Below is a small trained network, with its code and all its weights. Each question gives an input and a class and asks what happens when units are switched off, that is, made to give their printed mean instead of their output.

import numpy as np


def w(rows, s, z=0):
    codes = np.array(rows[::2]) - 128.0
    scale = np.full(codes.shape[1], s)
    scale[-1] = z or s
    return codes * scale


def norm(h):
    return h / np.sqrt((h * h).mean(-1, keepdims=True) + 1e-5)


def f(y):
    return np.maximum(y, 0)


def log_softmax(a):
    a = a - a.max(-1, keepdims=True)
    return a - np.log(np.exp(a).sum(-1, keepdims=True))


def net(x, mask):
    res = np.array(x, float).reshape(1, 4) / 4 @ E
    u = 0
    for l in range(4):
        y = f(norm(res) @ A[l][:, :-1].T + A[l][:, -1])
        res = res + np.where(mask[u : u + 8], y, B[l][:, -1]) @ B[l][:, :-1]
        u += 8
    return log_softmax(norm(res)[-1] @ U[:, :-1].T + U[:, -1])


A, B = {}, {}
E = w([
[166,254,79,99],'x0',
[97,38,42,51],'x1',
[122,125,125,129],'x2',
[35,144,209,48],'x3',
],0.0079)
A[0] = w([
[157,254,101,95,117],'L0N0',
[151,60,217,190,86],'L0N1',
[132,145,152,163,2],'L0N2',
[104,150,209,57,73],'L0N3',
[101,101,66,156,150],'L0N4',
[135,57,151,119,61],'L0N5',
[188,134,141,182,162],'L0N6',
[143,128,108,218,52],'L0N7',
],0.015,0.0058)
B[0] = w([
[58,118,57,136,254],'L0N0',
[29,170,29,135,223],'L0N1',
[126,155,170,166,137],'L0N2',
[195,82,176,138,198],'L0N3',
[159,9,148,86,192],'L0N4',
[89,179,45,111,171],'L0N5',
[137,72,153,178,225],'L0N6',
[193,49,167,108,186],'L0N7',
],0.011,0.0081)
A[1] = w([
[200,84,128,75,100],'L1N0',
[152,203,74,106,25],'L1N1',
[33,158,218,64,183],'L1N2',
[71,128,115,175,121],'L1N3',
[169,195,66,133,74],'L1N4',
[138,142,134,109,2],'L1N5',
[230,107,123,164,37],'L1N6',
[117,176,182,253,137],'L1N7',
],0.014,0.0042)
B[1] = w([
[122,182,194,116,207],'L1N0',
[80,27,30,138,147],'L1N1',
[214,25,71,215,241],'L1N2',
[127,194,78,66,248],'L1N3',
[98,61,106,192,156],'L1N4',
[166,161,128,118,128],'L1N5',
[149,85,166,156,180],'L1N6',
[75,76,178,6,254],'L1N7',
],0.011,0.0059)
A[2] = w([
[143,157,136,122,70],'L2N0',
[137,172,66,94,109],'L2N1',
[200,131,71,89,222],'L2N2',
[197,78,137,105,65],'L2N3',
[57,139,86,174,118],'L2N4',
[158,137,95,147,2],'L2N5',
[131,137,117,9,107],'L2N6',
[190,203,109,92,8],'L2N7',
],0.012,0.0022)
B[2] = w([
[120,158,99,139,128],'L2N0',
[46,138,133,172,189],'L2N1',
[73,129,197,189,226],'L2N2',
[146,175,194,157,253],'L2N3',
[99,105,2,98,247],'L2N4',
[115,86,154,111,134],'L2N5',
[13,150,213,135,223],'L2N6',
[145,63,68,160,128],'L2N7',
],0.0083,0.0049)
A[3] = w([
[210,99,149,126,160],'L3N0',
[177,196,73,132,71],'L3N1',
[74,132,226,19,130],'L3N2',
[170,150,134,69,61],'L3N3',
[146,128,127,119,56],'L3N4',
[170,126,147,201,88],'L3N5',
[61,184,145,79,222],'L3N6',
[51,44,124,8,252],'L3N7',
],0.011,0.0032)
B[3] = w([
[154,151,180,173,159],'L3N0',
[123,98,93,109,129],'L3N1',
[68,215,219,161,171],'L3N2',
[102,151,101,106,128],'L3N3',
[95,52,128,72,128],'L3N4',
[160,129,149,202,146],'L3N5',
[254,121,129,245,165],'L3N6',
[116,244,143,146,252],'L3N7',
],0.0096,0.014)
U = w([
[76,85,26,111,133],'0',
[127,136,122,145,250],'1',
[189,48,140,157,128],'2',
[63,171,189,120,96],'3',
[134,147,113,102,128],'4',
[223,163,98,2,32],'5',
[203,157,94,52,29],'6',
],0.017,0.013)

Each question gives the input, the list of numbers given to net, and the class t.
The units are the neurons (one row each of A and B). Each row of codes is followed by its name. A weight is (code - 128) times the scale printed after its matrix; where a second scale follows, it is the last column's (A, B and U).
mask holds one flag per neuron, layer by layer. A switched-off neuron (its flag False) gives its mean, the last column of its row in B, instead of its output. The means were averaged over made-up inputs and are rounded, as every weight is.
A unit's drop is (log p(t) with every unit on - log p(t) with that unit switched off) / (log p(t) with every unit on - log p(t) with every unit switched off).
The circuit of an input: a set's keep is (log p(t) with only the set's units on - log p(t) with every unit switched off) / (log p(t) with every unit on - log p(t) with every unit switched off). Starting from the 12 units with the biggest drops (on a tie, the unit counted first), units are removed one at a time, each time the one whose removal leaves the highest keep (on an exact tie, the one counted first), for as long as the keep stays at least 0.8.
circuit, biggest first: the units of the circuit, biggest drop first
unit that matters most: the unit with the biggest drop
k most important neurons: the k neurons with the biggest drops, biggest first
top k neurons in layer l: the k neurons of layer l with the biggest drops, biggest first
drop of u: that unit's drop, to one decimal
input [-4,-4,2,2], class 0: circuit, biggest first => L0N1, L2N4
input [8,-8,-1,4], class 0: circuit, biggest first => L0N0, L1N1, L2N4
input [-2,-5,-1,5], class 2: circuit, biggest first => L1N2
input [-3,-4,-2,-3], class 3: circuit, biggest first => L1N7, L0N4
input [7,3,-5,-8], class 2: circuit, biggest first => L0N1, L3N7
input [5,6,0,8], class 2: circuit, biggest first => L1N2, L0N1, L0N3
input [5,-3,-4,4], class 0: 2 most important neurons => L0N0, L0N6
input [7,0,3,-6], class 0: 2 most important neurons => L0N0, L0N3
input [-4,-5,0,-4], class 3: 3 most important neurons => L1N7, L0N0, L1N2
input [4,-6,-2,-7], class 2: 2 most important neurons => L0N7, L0N1
input [7,4,2,7], class 0: 4 most important neurons => L0N0, L0N7, L1N2, L0N4
input [-5,-5,4,1], class 0: 2 most important neurons => L0N1, L2N4
input [5,4,-5,8], class 2: 2 most important neurons => L1N2, L0N3
input [2,6,-3,-5], class 3: 3 most important neurons => L1N2, L1N0, L0N4
input [5,-8,5,-2], class 3: circuit, biggest first => L1N7
input [-3,-8,-7,-6], class 3: 3 most important neurons => L1N7, L1N2, L0N1
input [6,7,-3,0], class 3: top 2 neurons in layer 2 => L2N6, L2N2
input [8,-6,-1,-6], class 0: 2 most important neurons => L0N0, L1N4
input [-5,-4,-4,4], class 0: top 2 neurons in layer 0 => L0N1, L0N6
input [5,8,-6,2], class 3: unit that matters most => L0N1
input [2,-2,-3,5], class 2: drop of L1N2 => 0.2
input [6,-4,-4,-2], class 0: drop of L1N4 => 0.1
